Below is a small trained network, with its code and all its weights. Each question gives an input and a target symbol and asks what happens when units are switched off, that is, made to give their printed mean instead of their output.

import numpy as np


def w(rows, s, z=0):
    codes = np.array(rows[::2]) - 128.0
    scale = np.full(codes.shape[1], s)
    scale[-1] = z or s
    return codes * scale


def norm(h):
    return h / np.sqrt((h * h).mean(-1, keepdims=True) + 1e-5)


def f(y):
    return np.maximum(y, 0)


def softmax(a):
    e = np.exp(a - a.max(-1, keepdims=True))
    return e / e.sum(-1, keepdims=True)


def log_softmax(a):
    a = a - a.max(-1, keepdims=True)
    return a - np.log(np.exp(a).sum(-1, keepdims=True))


def net(x, mask):
    ids = ['ΔΩαβγεηθλμπστφψ'.index(c) for c in x.split()]
    T = len(ids)
    res = E[ids] + P[:T]
    u = 0
    for l in range(2):
        q, k, v = (norm(res) @ M[l].T for M in (Q, K, V))
        z = softmax(np.where(np.tri(T) > 0, q @ k.T / 2**0.5, -1e9)) @ v
        res = res + np.where(mask[u], z, O[l][:, -1]) @ O[l][:, :-1]
        u += 1
        y = f(norm(res) @ A[l][:, :-1].T + A[l][:, -1])
        res = res + np.where(mask[u : u + 12], y, B[l][:, -1]) @ B[l][:, :-1]
        u += 12
    return log_softmax(norm(res)[-1] @ U[:, :-1].T + U[:, -1])


Q, K, V, O, A, B = {}, {}, {}, {}, {}, {}
E = w([
[142,124,166],'Δ',
[125,143,126],'Ω',
[115,181,142],'α',
[124,157,138],'β',
[117,177,144],'γ',
[116,161,142],'ε',
[145,127,168],'η',
[148,105,52],'θ',
[151,120,172],'λ',
[119,98,58],'μ',
[113,142,81],'π',
[105,254,147],'σ',
[158,122,171],'τ',
[155,122,173],'φ',
[118,114,153],'ψ',
],0.027)
P = w([
[187,73,254],'0',
[42,125,216],'1',
[201,184,100],'2',
[33,120,218],'3',
[204,189,100],'4',
[37,108,215],'5',
[205,189,98],'6',
[38,104,211],'7',
[194,189,92],'8',
],0.0061)
Q[0] = w([
[204,84,219],'L0H1',
[5,93,232],'L0H1',
],0.02)
K[0] = w([
[209,45,200],'L0H1',
[6,147,212],'L0H1',
],0.02)
V[0] = w([
[254,251,181],'L0H1',
[226,108,77],'L0H1',
],0.0069)
O[0] = w([
[2,63,112,254],'L0H1',
[179,118,183,166],'L0H1',
],0.0095,0.00084)
A[0] = w([
[72,9,80,81],'L0N1',
[126,110,56,75],'L0N2',
[113,55,38,149],'L0N3',
[186,117,116,96],'L0N4',
[147,109,63,140],'L0N5',
[130,89,88,1],'L0N6',
[170,157,241,71],'L0N7',
[120,79,80,149],'L0N8',
[131,89,80,4],'L0N9',
[196,137,187,116],'L0N10',
[121,94,150,132],'L0N11',
[191,112,213,14],'L0N12',
],0.013,0.0026)
B[0] = w([
[208,252,114,229],'L0N1',
[150,188,147,227],'L0N2',
[91,165,211,243],'L0N3',
[47,126,139,202],'L0N4',
[196,126,105,254],'L0N5',
[124,186,121,153],'L0N6',
[104,216,140,252],'L0N7',
[83,110,140,194],'L0N8',
[125,189,134,165],'L0N9',
[173,88,111,200],'L0N10',
[132,106,97,192],'L0N11',
[120,100,120,202],'L0N12',
],0.016,0.0038)
Q[1] = w([
[189,164,252],'L1H1',
[85,86,72],'L1H1',
],0.023)
K[1] = w([
[201,76,253],'L1H1',
[92,217,125],'L1H1',
],0.016)
V[1] = w([
[184,168,245],'L1H1',
[135,254,114],'L1H1',
],0.0088)
O[1] = w([
[59,24,159,253],'L1H1',
[2,11,42,253],'L1H1',
],0.0082,0.0054)
A[1] = w([
[162,71,127,220],'L1N1',
[120,130,91,188],'L1N2',
[185,163,23,2],'L1N3',
[93,126,146,68],'L1N4',
[50,113,95,88],'L1N5',
[80,102,176,107],'L1N6',
[105,146,133,150],'L1N7',
[98,107,251,211],'L1N8',
[87,77,151,114],'L1N9',
[151,163,37,143],'L1N10',
[187,74,106,242],'L1N11',
[221,110,160,250],'L1N12',
],0.017,0.0024)
B[1] = w([
[123,172,166,143],'L1N1',
[145,128,101,180],'L1N2',
[234,127,3,203],'L1N3',
[95,113,108,173],'L1N4',
[115,173,165,255],'L1N5',
[98,55,101,200],'L1N6',
[109,107,126,187],'L1N7',
[226,69,167,222],'L1N8',
[173,163,132,193],'L1N9',
[143,50,83,217],'L1N10',
[155,208,170,148],'L1N11',
[75,246,144,158],'L1N12',
],0.022,0.0079)
U = w([
[154,77,203,131],'Δ',
[62,153,75,177],'Ω',
[106,132,133,40],'α',
[77,149,114,65],'β',
[96,119,134,153],'γ',
[93,118,112,57],'ε',
[156,77,209,157],'η',
[210,234,224,185],'θ',
[183,71,174,125],'λ',
[181,222,150,74],'μ',
[206,158,2,231],'π',
[99,167,151,4],'σ',
[185,89,175,63],'τ',
[183,77,157,41],'φ',
[136,102,168,67],'ψ',
],0.014,0.0033)

Each question gives the input, a string of symbols that net reads in full, and the target symbol t.
The units are the heads (2 rows each of Q, K, V and O) and the neurons (one row each of A and B). Each row of codes is followed by its name. A weight is (code - 128) times the scale printed after its matrix; where a second scale follows, it is the last column's (O, A, B and U).
mask holds one flag per unit, layer by layer, with each layer's heads first. A switched-off unit (its flag False) gives its mean, the last column of its rows in O or B, instead of its output. The means were averaged over made-up inputs and are rounded, as every weight is.
A unit's drop is (log p(t) with every unit on - log p(t) with that unit switched off) / (log p(t) with every unit on - log p(t) with every unit switched off).
The circuit of an input: a set's keep is (log p(t) with only the set's units on - log p(t) with every unit switched off) / (log p(t) with every unit on - log p(t) with every unit switched off). Starting from the 12 units with the biggest drops (on a tie, the unit counted first), units are removed one at a time, each time the one whose removal leaves the highest keep (on an exact tie, the one counted first), for as long as the keep stays at least 0.8.
units of the circuit, in order: the units of the circuit, biggest drop first
most important unit: the unit with the biggest drop
k most important neurons: the k neurons with the biggest drops, biggest first
k most important neurons of layer l: the k neurons of layer l with the biggest drops, biggest first
drop when u is switched off: that unit's drop, to one decimal
input θ θ Ω π θ λ λ λ Ω, target θ: most important unit	L0N1
input θ θ π β λ, target θ: 4 most important neurons	[L0N1 L0N7 L0N10 L0N4]
input Ω θ λ, target Ω: 3 most important neurons	[L0N1 L0N3 L1N8]
input θ Ω γ π π γ Ω, target θ: 4 most important neurons	[L0N1 L0N10 L1N12 L0N4]
input θ π Δ, target θ: 3 most important neurons	[L0N7 L0N1 L0N10]
input θ η π θ θ β η, target θ: units of the circuit, in order	[L0H1 L0N1 L1N3]
input θ η γ π σ ψ π π γ, target θ: 4 most important neurons	[L0N7 L0N10 L0N1 L0N12]
input θ Ω γ, target θ: 2 most important neurons	[L0N10 L0N7]
input Ω λ φ Ω μ Ω π, target Ω: 2 most important neurons of layer 0	[L0N7 L0N1]
input Ω π π τ π θ Δ Ω β, target Ω: 4 most important neurons	[L0N7 L0N3 L0N1 L1N8]
input π π θ π φ, target π: 4 most important neurons of layer 0	[L0N1 L0N3 L0N10 L0N2]
input π φ τ, target π: units of the circuit, in order	[L0H1 L0N3 L0N1 L1N8]
input Ω η π, target Ω: 4 most important neurons	[L0N1 L0N3 L1N8 L0N5]
input Ω θ π π θ Ω π θ, target θ: 2 most important neurons of layer 0	[L0N3 L0N1]
input Ω μ π μ σ, target Ω: 2 most important neurons	[L0N1 L0N3]
input Ω θ π β μ π θ σ η, target Ω: 3 most important neurons	[L1N8 L0N1 L1N3]
input θ τ θ π φ, target θ: 2 most important neurons	[L0N10 L0N1]
input Ω γ π Ω τ η η, target Ω: 3 most important neurons	[L0N1 L0N3 L1N8]
input π θ φ Ω γ τ λ, target π: 4 most important neurons	[L0N1 L0N3 L0N10 L0N7]
input Ω Δ γ, target Ω: 2 most important neurons	[L0N3 L1N8]
input π ψ λ π η π σ, target π: 3 most important neurons	[L0N3 L0N10 L0N4]
input Ω π π π π θ, target θ: most important neuron of layer 1	[L1N3]
input θ τ Δ β θ σ Δ, target θ: 2 most important neurons of layer 0	[L0N1 L0N7]
input Ω π π θ μ, target Ω: 4 most important neurons of layer 0	[L0N1 L0N3 L0N8 L0N5]
input θ ψ π Δ θ θ λ, target θ: 3 most important neurons of layer 0	[L0N1 L0N10 L0N4]
input π Δ π Ω λ Ω, target Ω: 2 most important neurons of layer 0	[L0N5 L0N3]
input θ λ π π α, target θ: 2 most important neurons of layer 1	[L1N3 L1N10]
input π λ π θ ε θ π θ φ, target π: drop when L0N10 is switched off	3.6
input π η π θ Ω θ π π λ, target π: drop when L1H1 is switched off	0.1
